57,76,132,118,141,120,112,92,68
115,88,94,123,76,81,115,83,110
75,126,99,91,130,130,95,127,76
79,120,122,80,96,72,84,115,89
105,130,74,137,60,62,123,108,102
89,138,52,125,106,112,118,128,93
:
68,92,112,120,141,118,132,76,57
110,83,115,81,76,123,94,88,115
76,127,95,130,130,91,99,126,75
89,115,84,72,96,80,122,120,79
102,108,123,62,60,137,74,130,105
93,128,118,112,106,125,52,138,89

53,87,117,134,72,103,115,82,96,102,103,110,95,116
129,100,71,60,106,105,126,111,113,69,63,68,130,128
99,96,56,100,100,89,140,118,122,75,97,84,129,120
97,123,66,55,103,93,116,82,78,69,122,60,109,146
:
116,95,110,103,102,96,82,115,103,72,134,117,87,53
128,130,68,63,69,113,111,126,105,106,60,71,100,129
120,129,84,97,75,122,118,140,89,100,100,56,96,99
146,109,60,122,69,78,82,116,93,103,55,66,123,97

129,59,81
65,98,125
103,83,76
94,96,92
78,109,123
95,116,92
111,63,132
:
81,59,129
125,98,65
76,83,103
92,96,94
123,109,78
92,116,95
132,63,111

81,128,152,88,86,82,80
79,110,106,133,81,136,76
74,137,94,91,84,90,71
102,118,74,93,126,93,101
117,59,66,100,115,104,119
148,91,65,92,122,95,154
96,81,65,140,92,151,94
84,78,88,142,92,148,78
83,76,121,97,109,94,79
73,110,91,118,73,123,63
76,132,122,82,86,75,75
98,109,85,80,90,81,99
:
80,82,86,88,152,128,81
76,136,81,133,106,110,79
71,90,84,91,94,137,74
101,93,126,93,74,118,102
119,104,115,100,66,59,117
154,95,122,92,65,91,148
94,151,92,140,65,81,96
78,148,92,142,88,78,84
79,94,109,97,121,76,83
63,123,73,118,91,110,73
75,75,86,82,122,132,76
99,81,90,80,85,109,98

75,114,121,124,83,116,111,131
90,70,105,133,127,100,81,87
118,83,98,65,84,122,121,93
83,82,134,141,127,91,86,100
109,97,82,76,66,63,82,113
86,132,131,108,67,112,108,119
89,79,103,119,97,87,96,123
84,69,90,119,91,82,97,132
107,66,66,105,120,118,90,67
:
131,111,116,83,124,121,114,75
87,81,100,127,133,105,70,90
93,121,122,84,65,98,83,118
100,86,91,127,141,134,82,83
113,82,63,66,76,82,97,109
119,108,112,67,108,131,132,86
123,96,87,97,119,103,79,89
132,97,82,91,119,90,69,84
67,90,118,120,105,66,66,107

74,120,74,69
124,100,107,84
102,86,103,99
89,108,91,86
126,107,61,69
:
69,74,120,74
84,107,100,124
99,103,86,102
86,91,108,89
69,61,107,126
---
117,85,95,66,83,117,118,96,103,86,71
90,72,105,134,127,101,82,86,81,77,122
126,132,140,69,94,79,77,64,109,121,100
108,97,80,75,65,66,85,115,88,124,72
114,87,104,69,85,126,123,92,104,81,76
:
114,108,126,90,117
87,97,132,72,85
104,80,140,105,95
69,75,69,134,66
85,65,94,127,83
126,66,79,101,117
123,85,77,82,118
92,115,64,86,96
104,88,109,81,103
81,124,121,77,86
76,72,100,122,71

134,108,83,66
143,97,120,109
131,88,88,112
94,127,130,91
107,107,108,93
84,117,115,129
:
84,107,94,131,143,134
117,107,127,88,97,108
115,108,130,88,120,83
129,93,91,112,109,66

124,90,79,121,80,89,126,63,90,108,120
146,80,147,137,141,146,141,104,150,69,74
64,126,109,72,104,97,66,151,95,86,77
146,100,108,137,95,105,143,101,108,57,94
130,86,126,124,128,132,126,70,135,96,111
:
130,146,64,146,124
86,100,126,80,90
126,108,109,147,79
124,137,72,137,121
128,95,104,141,80
132,105,97,146,89
126,143,66,141,126
70,101,151,104,63
135,108,95,150,90
96,57,86,69,108
111,94,77,74,120

101,103,100,106
94,75,99,47
97,85,99,100
100,75,99,45
98,90,99,77
100,76,100,100
100,87,99,71
97,88,100,100
98,92,100,81
100,102,100,105
:
100,98,97,100,100,98,100,97,94,101
102,92,88,87,76,90,75,85,75,103
100,100,100,99,100,99,99,99,99,100
105,81,100,71,100,77,45,100,47,106

67,89,84,87,126,118,94,103,94,62,63
68,88,83,87,128,118,93,102,94,62,65
66,89,84,87,126,120,94,102,130,62,64
133,111,116,113,75,83,108,97,103,138,135
49,103,75,81,88,75,88,128,84,102,94
75,108,120,69,75,104,105,118,89,109,147
75,110,120,68,74,105,103,119,105,111,147
:
75,75,49,133,66,68,67
110,108,103,111,89,88,89
120,120,75,116,84,83,84
68,69,81,113,87,87,87
74,75,88,75,126,128,126
105,104,75,83,120,118,118
103,105,88,108,94,93,94
119,118,128,97,102,102,103
105,89,84,103,130,94,94
111,109,102,138,62,62,62
147,147,94,135,64,65,63

110,79
115,118
47,127
75,126
97,146
91,116
83,86
65,67
120,108
122,95
:
122,120,65,83,91,97,75,47,115,110
95,108,67,86,116,146,126,127,118,79

104,102,99,106,102,93,103,96,77,97,87,104,101
111,105,101,92,99,128,99,152,129,89,108,94,97
95,106,105,98,107,150,100,118,89,106,90,100,104
101,100,100,99,100,101,100,103,101,100,100,100,100
104,107,104,106,99,47,101,97,88,98,76,110,99
106,107,104,106,99,49,103,87,90,97,80,111,99
112,104,101,92,99,128,99,154,129,89,108,94,97
:
112,106,104,101,95,111,104
104,107,107,100,106,105,102
101,104,104,100,105,101,99
92,106,106,99,98,92,106
99,99,99,100,107,99,102
128,49,47,101,150,128,93
99,103,101,100,100,99,103
154,87,97,103,118,152,96
129,90,88,101,89,129,77
89,97,98,100,106,89,97
108,80,76,100,90,108,87
94,111,110,100,100,94,104
97,99,99,100,104,97,101

89,101,78,97,82,113,114,85,101,108
146,89,115,115,93,98,144,128,115,113
:
146,89
89,101
115,78
115,97
93,82
98,113
144,114
128,85
115,101
113,108
---
118,119,75,109,91
100,100,101,136,136
96,99,117,108,107
128,120,130,102,80
103,85,78,81,76
154,140,97,122,75
139,141,111,113,79
95,116,153,99,105
129,124,97,138,114
82,89,104,121,138
109,97,107,129,125
:
91,109,75,119,118
136,136,101,100,100
107,108,117,99,96
80,102,130,120,128
76,81,78,85,103
75,122,97,140,154
79,113,111,141,139
105,99,153,116,95
114,138,97,124,129
138,121,104,89,82
125,129,107,97,109

129,85
60,54
62,100
135,86
90,73
98,84
94,53
67,91
138,113
140,86
144,109
:
85,129
54,60
100,62
86,135
73,90
84,98
53,94
91,67
113,138
86,140
109,144

89,131,116,99,146,94,119,146,124,52,70,118,120
146,101,136,146,100,92,131,92,133,48,116,100,116
:
120,118,70,52,124,146,119,94,146,99,116,131,89
116,100,116,48,133,92,131,92,100,146,136,101,146

117,84,109,112
51,57,104,104
75,68,99,93
103,80,102,100
:
112,109,84,117
104,104,57,51
93,99,68,75
100,102,80,103

114,97,91,120,105,120,103,110,81,75
114,130,144,112,79,77,84,119,100,100
100,97,99,92,105,84,115,85,88,109
119,119,115,118,112,76,104,76,97,119
102,101,106,99,114,86,100,107,102,121
99,100,104,106,108,88,90,96,93,115
:
75,81,110,103,120,105,120,91,97,114
100,100,119,84,77,79,112,144,130,114
109,88,85,115,84,105,92,99,97,100
119,97,76,104,76,112,118,115,119,119
121,102,107,100,86,114,99,106,101,102
115,93,96,90,88,108,106,104,100,99

111,94,142
102,102,99
:
142,94,111
99,102,102
